How the objects are linked:
Rul li Vuz
Rul ni Bog
Rul ne Mem
Rul ra Ros
Rul ze Dep
Rul ve Saz
Lig li Rek
Lig ni Pef
Lig ne Mik
Lig ra Bez
Lig ze Rap
Lig ve Das
Fus li Nub
Fus ni Fod
Fus ne Sef
Fus ra Zug
Fus ze Dur
Fus ve Dad
Dur li Dad
Dur ni Tal
Dur ne Zez
Dur ra Sef
Dur ze Tep
Dur ve Lev
Gop li Gom
Gop ni Voz
Gop ne Fad
Gop ra Zem
Gop ze Dok
Gop ve Sop
Vig li Gop
Vig ni Fad
Vig ne Sog
Vig ra Kup
Vig ze Fod
Vig ve Dok
Das li Bor
Das ni Pon
Das ne Fiz
Das ra Pef
Das ze Suv
Das ve Paf
Par li Zit
Par ni Dil
Par ne Kis
Par ra Lev
Par ze Rek
Par ve Dor
Nog li Mip
Nog ni Miv
Nog ne Zem
Nog ra Pom
Nog ze Gop
Nog ve Gom
Ros li Suv
Ros ni Doz
Ros ne Bok
Ros ra Soz
Ros ze Mem
Ros ve Bog
Saz li Biz
Saz ni Nes
Saz ne Pom
Saz ra Bog
Saz ze Nog
Saz ve Mip
Dor li Bez
Dor ni Bav
Dor ne Mef
Dor ra Dil
Dor ze Bor
Dor ve Mik
Fuf li Vep
Fuf ni Lev
Fuf ne Tep
Fuf ra Dur
Fuf ze Lim
Fuf ve Par
Suv li Paf
Suv ni Duk
Suv ne Doz
Suv ra Fiz
Suv ze Bog
Suv ve Ful
Rek li Dor
Rek ni Mef
Rek ne Pef
Rek ra Kis
Rek ze Das
Rek ve Bor
Biz li Mem
Biz ni Dis
Biz ne Nes
Biz ra Ful
Biz ze Mip
Biz ve Fif
Rim li Sef
Rim ni Kel
Rim ne Niv
Rim ra Dok
Rim ze Koz
Rim ve Zez
Bav li Lim
Bav ni Bez
Bav ne Dor
Bav ra Zit
Bav ze Fut
Bav ve Lig
Gom li Kup
Gom ni Kap
Gom ne Voz
Gom ra Miv
Gom ze Sop
Gom ve Sog
Doz li Duk
Doz ni Suv
Doz ne Ros
Doz ra Rap
Doz ze Rul
Doz ve Vuz
Kar li Rap
Kar ni Soz
Kar ne Paf
Kar ra Bor
Kar ze Pas
Kar ve Ros
Mes li Zug
Mes ni Sop
Mes ne Dok
Mes ra Gop
Mes ze Rim
Mes ve Sef
Fad li Voz
Fad ni Gop
Fad ne Vig
Fad ra Som
Fad ze Nub
Fad ve Mes
Mef li Bav
Mef ni Dor
Mef ne Rek
Mef ra Par
Mef ze Pon
Mef ve Fut
Kap li Som
Kap ni Kup
Kap ne Gom
Kap ra Mip
Kap ze Zug
Kap ve Vig
Zem li Miv
Zem ni Nog
Zem ne Som
Zem ra Dep
Zem ze Fad
Zem ve Voz
Pef li Mef
Pef ni Rek
Pef ne Lig
Pef ra Lim
Pef ze Fiz
Pef ve Pon
Koz li Zez
Koz ni Dud
Koz ne Vep
Koz ra Niv
Koz ze Dil
Koz ve Ber
Dud li Dur
Dud ni Zez
Dud ne Koz
Dud ra Rim
Dud ze Zit
Dud ve Tep
Nub li Mes
Nub ni Dok
Nub ne Fod
Nub ra Vig
Nub ze Dad
Nub ve Rim
Voz li Kap
Voz ni Gom
Voz ne Gop
Voz ra Nog
Voz ze Mes
Voz ve Zug
Pon li Fut
Pon ni Bor
Pon ne Das
Pon ra Rek
Pon ze Duk
Pon ve Kar
Mik li Pef
Mik ni Lig
Mik ne Fut
Mik ra Bav
Mik ze Soz
Mik ve Fiz
Pom li Nes
Pom ni Saz
Pom ne Dep
Pom ra Rul
Pom ze Zem
Pom ve Miv
Vep li Dud
Vep ni Koz
Vep ne Lev
Vep ra Dad
Vep ze Par
Vep ve Zit
Pas li Ros
Pas ni Bok
Pas ne Ful
Pas ra Paf
Pas ze Biz
Pas ve Mem
Zug li Vig
Zug ni Sog
Zug ne Sop
Zug ra Gom
Zug ze Sef
Zug ve Fod
Dad li Rim
Dad ni Niv
Dad ne Tal
Dad ra Fod
Dad ze Lev
Dad ve Koz
Fif li Pom
Fif ni Dep
Fif ne Sar
Fif ra Dis
Fif ze Kup
Fif ve Zem
Bez li Kis
Bez ni Lim
Bez ne Bav
Bez ra Ber
Bez ze Mik
Bez ve Pef
Ber li Fuf
Ber ni Tep
Ber ne Zit
Ber ra Dud
Ber ze Bav
Ber ve Lim
Bor li Mik
Bor ni Fut
Bor ne Pon
Bor ra Mef
Bor ze Paf
Bor ve Soz
Kis li Dil
Kis ni Par
Kis ne Lim
Kis ra Fuf
Kis ze Pef
Kis ve Mef
Kup li Zem
Kup ni Som
Kup ne Kap
Kup ra Sar
Kup ze Sog
Kup ve Fad
Fod li Dok
Fod ni Nub
Fod ne Fus
Fod ra Sog
Fod ze Tal
Fod ve Niv
Sop li Sog
Sop ni Zug
Sop ne Mes
Sop ra Voz
Sop ze Kel
Sop ve Fus
Fut li Lig
Fut ni Mik
Fut ne Bor
Fut ra Dor
Fut ze Kar
Fut ve Rap
Zit li Tep
Zit ni Ber
Zit ne Dil
Zit ra Koz
Zit ze Dor
Zit ve Bez
Niv li Kel
Niv ni Rim
Niv ne Dad
Niv ra Nub
Niv ze Vep
Niv ve Dud
Dis li Rul
Dis ni Mem
Dis ne Biz
Dis ra Pas
Dis ze Sar
Dis ve Dep
Miv li Sar
Miv ni Mip
Miv ne Nog
Miv ra Saz
Miv ze Voz
Miv ve Kap
Sog li Fad
Sog ni Vig
Sog ne Zug
Sog ra Kap
Sog ze Fus
Sog ve Nub
Paf li Soz
Paf ni Kar
Paf ne Duk
Paf ra Pon
Paf ze Ful
Paf ve Bok
Lev li Koz
Lev ni Vep
Lev ne Fuf
Lev ra Tal
Lev ze Kis
Lev ve Dil
Soz li Fiz
Soz ni Rap
Soz ne Kar
Soz ra Fut
Soz ze Bok
Soz ve Doz
Bok li Doz
Bok ni Ros
Bok ne Pas
Bok ra Kar
Bok ze Dis
Bok ve Rul
Tep li Lev
Tep ni Fuf
Tep ne Ber
Tep ra Zez
Tep ze Bez
Tep ve Kis
Dep li Saz
Dep ni Pom
Dep ne Fif
Dep ra Mem
Dep ze Som
Dep ve Nog
Vuz li Pas
Vuz ni Ful
Vuz ne Bog
Vuz ra Suv
Vuz ze Saz
Vuz ve Biz
Mip li Fif
Mip ni Sar
Mip ne Miv
Mip ra Nes
Mip ze Gom
Mip ve Kup
Mem li Bog
Mem ni Rul
Mem ne Dis
Mem ra Bok
Mem ze Fif
Mem ve Pom
Sar li Dep
Sar ni Fif
Sar ne Mip
Sar ra Biz
Sar ze Kap
Sar ve Som
Lim li Par
Lim ni Kis
Lim ne Bez
Lim ra Tep
Lim ze Lig
Lim ve Rek
Bog li Ful
Bog ni Vuz
Bog ne Rul
Bog ra Doz
Bog ze Pom
Bog ve Nes
Sef li Fod
Sef ni Fus
Sef ne Kel
Sef ra Sop
Sef ze Zez
Sef ve Tal
Ful li Bok
Ful ni Pas
Ful ne Vuz
Ful ra Duk
Ful ze Nes
Ful ve Dis
Dil li Ber
Dil ni Zit
Dil ne Par
Dil ra Vep
Dil ze Mef
Dil ve Bav
Duk li Kar
Duk ni Paf
Duk ne Suv
Duk ra Das
Duk ze Vuz
Duk ve Pas
Zez li Tal
Zez ni Dur
Zez ne Dud
Zez ra Kel
Zez ze Ber
Zez ve Fuf
Kel li Fus
Kel ni Sef
Kel ne Rim
Kel ra Mes
Kel ze Dud
Kel ve Dur
Dok li Sop
Dok ni Mes
Dok ne Nub
Dok ra Fad
Dok ze Niv
Dok ve Kel
Rap li Das
Rap ni Fiz
Rap ne Soz
Rap ra Mik
Rap ze Ros
Rap ve Suv
Som li Nog
Som ni Zem
Som ne Kup
Som ra Fif
Som ze Vig
Som ve Gop
Nes li Dis
Nes ni Biz
Nes ne Saz
Nes ra Vuz
Nes ze Miv
Nes ve Sar
Fiz li Pon
Fiz ni Das
Fiz ne Rap
Fiz ra Lig
Fiz ze Doz
Fiz ve Duk
Tal li Niv
Tal ni Dad
Tal ne Dur
Tal ra Fus
Tal ze Fuf
Tal ve Vep

The rows follow the links: the fewer symbols apart two objects are, the more alike their rows tend to be.

Each row is also shifted at random along 6 hidden directions that mean nothing.

Row, then object:
[-68, 46, -17, -27, -88, -7, 13, -19, 9, 39, 67, 12, -33, -16, 1, 19, -28, 13, -14, 38, 8, 31, 10, -36, 41, -26, 9, -12, -6, -28, -37, 23, 31, 32, 27, -7, -17, -27, -88, 33, -28]: Ros
[44, 21, -35, -25, -37, 6, 13, 12, -24, -19, 1, 9, -9, -5, -1, -2, -13, 7, 11, -36, 41, 23, -52, -28, 7, -16, -9, 20, 28, -8, -28, 6, 23, -4, -14, -10, -12, -31, 19, 47, -31]: Bav
[-37, 6, -39, -24, -15, 0, 8, 19, -24, 1, -14, 10, 42, -5, -5, -10, -5, 12, 21, -15, 46, 10, -44, -24, 8, -15, -10, 12, 23, -13, -22, 3, 21, -7, -7, -12, -1, -22, 22, 38, 19]: Bez
[-78, 13, -20, 3, -38, -16, 2, -3, 7, 4, 11, 9, 15, 4, 15, 21, -18, 0, 14, -9, 21, 12, -24, -26, -7, -29, 9, 8, 17, -12, -36, 3, 31, 28, 18, -7, -3, -23, -15, 65, 22]: Suv
[-51, -44, 3, -9, 45, -6, 8, 16, -18, 6, -46, -13, 0, -11, -14, -9, 26, 3, 49, 9, 10, -25, -27, 13, -13, 12, -19, 2, 39, 10, 17, -9, 3, -24, 12, -13, 19, 5, 52, 21, 6]: Tal
[11, -5, 5, -37, 9, 21, 6, 9, -30, -6, 8, -20, -26, -14, -25, -26, 3, 2, 3, -4, 4, 1, 12, -6, 44, 1, -7, 0, -9, -9, -1, 24, 9, -15, 8, -11, 5, -9, -24, -38, -17]: Tep
[-12, -39, 2, 9, 43, -12, 8, 14, -8, 9, -57, -2, -20, -4, -1, 2, 28, 1, 42, 16, 5, -22, -46, 22, -45, 23, -22, -1, 52, 23, 26, -28, -12, -30, -12, -3, 6, 10, 95, 36, -33]: Sef
[60, 31, -24, -11, -56, -2, 29, -14, 12, 7, 20, 37, -33, -26, -2, 13, 9, 26, -11, 10, 6, 12, -27, 12, -11, 25, -23, 1, 28, 10, 26, -19, -20, -20, -24, 6, -19, 11, 11, 28, -72]: Zug
[20, -2, -2, -33, -4, 18, 6, 9, -27, -26, 12, -19, -12, -8, -19, -18, -6, -3, 8, -34, 14, 4, 4, -18, 42, -16, -1, 15, -5, -12, -19, 28, 25, -1, 19, -15, 9, -20, -37, -12, 8]: Lim
[-98, -6, -4, 42, 17, -10, -6, -6, 28, -31, -21, 22, 71, 15, 18, 13, 9, 0, -6, -40, -5, -15, 0, 21, -44, 7, 4, 14, -3, 16, 19, -26, -19, 4, -10, 13, 10, 25, 27, 11, 65]: Sar
[-41, 9, -6, 37, -8, -15, -4, -7, 26, -6, -11, 22, 11, 15, 26, 25, -2, -3, -9, -8, -4, 3, -22, 9, -50, 5, 4, 4, 13, 14, 5, -27, -16, 7, -23, 15, -11, 9, 42, 35, -7]: Pom
[-52, -16, -22, -15, 29, -4, 0, 26, -24, 35, -44, 5, 31, -5, -8, -20, 15, 12, 24, 38, 29, -5, -38, 2, -9, 13, -19, -11, 25, -1, 8, -13, -8, -32, -25, -5, -2, -2, 71, 5, -8]: Vep
[71, -15, 23, 23, -15, -31, -2, -14, 20, 27, 5, -17, -70, 9, 22, 42, -12, -19, 32, 30, -17, -1, -13, -13, -28, -25, 16, -8, 33, 1, -31, -4, 30, 41, 41, -6, 0, -20, -6, 80, -25]: Vuz
[-117, -2, 4, 21, 39, 6, -29, 14, -7, -14, -22, -12, 46, 34, 14, -13, -15, -19, -17, -20, 5, 4, 5, -9, -9, -13, 19, 2, -29, -4, -20, 2, -2, 9, -22, 7, -1, -7, 26, -30, 41]: Kar
[49, -10, 0, -7, 11, -3, -10, 12, -16, 9, -9, -19, 2, 10, 1, -4, -13, -11, 18, 4, 14, 3, -10, -23, 10, -24, 10, 0, 2, -13, -33, 14, 26, 13, 14, -10, 3, -24, 0, 16, 17]: Lig
[54, -4, -14, -14, 12, 14, 9, 15, -22, -31, -24, 2, -8, -5, -10, -15, 10, 4, 8, -38, 18, 1, -34, 4, -6, 12, -17, 16, 20, 10, 11, -6, -7, -28, -26, -3, -2, -3, 49, 0, -29]: Koz
[-3, 15, -28, 33, 0, -17, -19, 11, 10, 6, -27, 20, 65, 31, 32, 13, -18, -5, -5, -5, 27, 13, -40, -16, -44, -17, 11, 3, 6, -3, -27, -21, 1, 14, -32, 10, -13, -13, 60, 42, 30]: Duk
[14, 13, -37, -32, -45, -3, 32, -1, -6, 11, 7, 31, 13, -34, -17, 0, 16, 33, 18, 5, 27, 2, -31, 1, 9, 12, -28, 6, 35, -2, 16, -7, 3, -22, 1, -10, -1, 1, -2, 37, -15]: Rim
[62, -8, 20, 40, 23, -18, -26, -8, 28, 27, -3, -5, 38, 25, 22, 13, -9, -16, -11, 33, -23, -9, 33, 4, -21, -11, 25, -18, -28, -3, -7, -7, -5, 28, 12, 11, 4, 11, -10, -10, 54]: Rul
[122, 12, -10, 26, -5, -10, -15, 6, 4, -8, -16, 2, -3, 28, 28, 18, -22, -17, -2, -18, 15, 17, -39, -20, -36, -21, 14, 8, 14, 1, -34, -10, 11, 20, -22, 6, -15, -23, 49, 47, -15]: Soz
[16, -14, 38, 24, 23, -3, -4, -13, 18, 7, -4, -11, -67, 3, 6, 12, 11, -13, -9, 26, -42, -11, 18, 26, -23, 22, 2, -13, 0, 20, 27, -13, -25, -4, -4, 12, -4, 20, 18, -20, -54]: Kup
[-52, -19, 8, 2, -4, -11, 16, -14, 17, 2, 4, 7, 2, -20, -8, 11, 21, 11, 19, 6, -15, -22, 14, 21, -6, 12, -10, 1, 15, 9, 27, -8, -3, -2, 32, -5, 17, 21, -25, 16, 24]: Gop
[-35, 12, 4, 33, -7, -1, -2, -13, 24, -36, 2, 15, -2, 12, 19, 18, -1, -6, -22, -39, -15, 2, -2, 15, -35, 8, 5, 13, -3, 18, 14, -19, -20, 5, -20, 15, -6, 15, 16, 7, -8]: Fif
[-10, 13, -1, 18, -20, 4, 9, -21, 28, -50, 23, 23, 42, -5, 1, 9, 8, 9, -22, -59, -15, -8, 29, 20, -6, 8, 1, 20, -19, 11, 25, -6, -14, 6, 9, 8, 11, 25, -45, -10, 52]: Zem
[70, -32, 50, 24, 34, 1, -4, -20, 23, -29, 8, -22, -30, -1, -5, 8, 17, -16, -1, -19, -52, -29, 56, 32, -3, 12, 9, 2, -19, 18, 29, 3, -11, 9, 37, 3, 23, 28, -42, -36, 26]: Kap
[-147, -34, 12, 22, 51, -7, -18, 22, -17, -25, -53, -32, -22, 31, 17, 5, -9, -32, 35, -34, 11, -5, -45, -13, -36, -21, 11, 15, 30, 9, -33, -5, 22, 10, -1, -6, 6, -27, 76, 45, -1]: Fiz

Where do the symbols, taken in turn from left to right, take each start?
Answers are names.
[-142, -14, -4, 14, 43, 1, -23, 21, -15, -15, -37, -15, 51, 29, 11, -12, -11, -17, 9, -26, 18, 0, -15, -13, -13, -19, 13, 9, -8, -4, -26, 1, 10, 6, -12, 0, 6, -14, 42, -1, 49]
ve ve li ve li ni ze ra: Pas
[16, -7, -33, -28, -7, 1, 16, 13, -19, -11, -11, 11, 65, -17, -17, -14, 11, 20, 28, -26, 37, -7, -21, -9, 18, -6, -16, 16, 17, -9, -3, 5, 18, -12, 14, -16, 16, -6, -6, 23, 58]
ra li ve ra ni ra: Dok
[-91, -2, 8, 26, 2, -18, -10, -10, 24, 21, 1, 5, 19, 10, 16, 17, -2, -5, -3, 26, -14, -5, 13, 6, -20, -3, 11, -11, -7, 1, -1, -10, -4, 17, 9, 8, 1, 9, -4, 11, 25]
ve ne li ve ne ne ne: Kap
[3, -41, 30, 17, 47, -12, -22, 8, -4, 2, -20, -41, 6, 22, 7, 5, -9, -29, 33, -1, -9, -16, 16, -14, -1, -32, 24, 0, -5, -8, -34, 15, 33, 33, 46, -12, 22, -17, -13, 15, 63]
ve ze ve ni ne ni: Biz
[40, 9, -13, -26, 17, 16, -10, 17, -24, 33, -3, 1, 44, -2, -16, -36, -1, 11, -21, 39, 15, 7, 15, -5, 35, 10, -5, -19, -32, -16, 3, 11, -14, -23, -28, 2, -8, 2, 2, -68, 8]
li li ni ve ve ne li ni: Par
[28, -4, -25, -23, 4, 3, 4, 17, -23, 1, -15, 2, 41, -6, -10, -17, 1, 10, 19, -9, 32, 0, -23, -13, 14, -8, -9, 7, 11, -10, -11, 6, 14, -11, 0, -12, 6, -12, 12, 11, 28]
ra ze ze ve ve li ra: Lig
[15, 19, 8, 28, -22, -1, -4, -15, 21, -39, 15, 5, -29, 16, 22, 23, -15, -14, -21, -45, -14, 12, -3, -1, -25, -8, 13, 16, -3, 11, -10, -7, -1, 20, -10, 10, -9, -3, -3, 20, -21]
ne li li ne li: Ful
[-13, 3, 14, 32, 3, -12, -14, -6, 18, 2, -4, -5, -27, 22, 24, 21, -13, -18, -8, 4, -14, 6, -5, -3, -32, -9, 16, -3, 1, 6, -13, -11, -1, 20, -8, 11, -10, -5, 22, 21, -19]
ve ze ne ra ze: Zem
[62, 14, 10, 22, -28, -12, -2, -21, 31, 9, 26, 9, -16, 4, 16, 26, -8, -4, -15, 13, -22, 4, 17, 2, -14, -5, 12, -7, -7, 1, -2, -6, -2, 24, 12, 9, -6, 6, -31, 16, -3]
ve ze ve ze ze ni: Tal
[2, -2, -16, -8, -35, -15, 27, -14, 15, 11, 10, 26, 7, -29, -7, 16, 20, 25, 22, 11, 4, -12, -10, 13, -7, 13, -19, 2, 31, 6, 24, -13, 0, -7, 22, -6, 8, 14, -17, 44, 6]
ra ra ne ze li ze ra: Gom
[-95, 46, -10, 9, -10, 17, -21, 10, -9, -1, 4, 6, -27, 29, 22, -8, -30, -13, -56, 1, 8, 40, -20, -17, -9, 1, 12, -6, -25, -2, -20, -3, -22, -5, -74, 21, -41, -17, 50, -34, -81]
li ne li li li ne: Pon
[50, -37, 32, 17, 34, -15, 0, -10, 20, 21, -12, -10, -9, -8, -4, 8, 24, -2, 21, 36, -33, -32, 29, 29, -15, 16, -2, -14, 5, 12, 30, -10, -11, -1, 32, 0, 19, 28, -5, -6, 22]
ra ze ve ni ne: Dok
[7, -28, -15, 0, 13, -6, 20, 2, 2, -37, -26, 15, 56, -17, -12, 0, 29, 15, 37, -49, 13, -28, -17, 21, -17, 10, -20, 24, 30, 14, 27, -14, 1, -16, 20, -10, 28, 18, 13, 33, 64]
ve ni li ra ve ve: Tal
[-17, -34, 10, -37, 5, -4, 17, 11, -32, 10, -11, -34, -74, -20, -21, -1, 7, -6, 60, 10, 12, -9, -27, -16, 24, -15, -11, 4, 47, -5, -21, 20, 42, 0, 48, -29, 14, -30, -4, 49, -33]
ni ra ve ze ra ra: Dud
[-11, 16, -10, -25, -26, 17, 23, -7, -5, -19, 20, 16, -26, -26, -19, -10, 13, 19, -15, -17, -1, 4, 1, 14, 18, 25, -21, 7, 4, 8, 31, 0, -18, -27, -14, 1, -5, 13, -14, -22, -44]
li li ze ne ra ve ni: Sef
[104, -18, -8, 24, 45, -10, -27, 22, -7, 0, -45, -9, 73, 33, 18, -6, -10, -16, 12, -9, 20, -5, -20, -12, -26, -19, 14, 3, -4, -4, -26, -7, 9, 10, -12, 1, 6, -11, 53, 11, 66]
ni ra ve ni ne: Pef
[22, 13, 17, 33, 33, 9, -38, 5, 8, 1, -4, -11, 26, 39, 22, -9, -22, -23, -47, 6, -17, 12, 29, -2, -9, -5, 28, -12, -53, -3, -12, 1, -20, 12, -36, 21, -13, 2, 16, -62, 13]
ne li ni li ve ve ni ze: Saz
[2, -37, -13, 0, 50, -11, -11, 28, -21, 13, -54, -11, 67, 10, -2, -14, 8, -4, 45, 6, 30, -18, -29, -8, -13, -13, -3, 2, 20, -5, -13, -4, 18, -6, 9, -13, 18, -10, 52, 23, 67]
ze ne ra ve ra ne: Bez
[127, 9, 8, -18, 12, 23, -5, 14, -30, -13, -5, -22, -77, 6, -5, -17, -11, -14, -16, -6, 2, 20, -18, -10, 13, 6, -2, 0, -2, 2, -10, 10, -5, -18, -37, 2, -19, -19, 36, -31, -94]
li ve ne ze ni ze ni: Rap
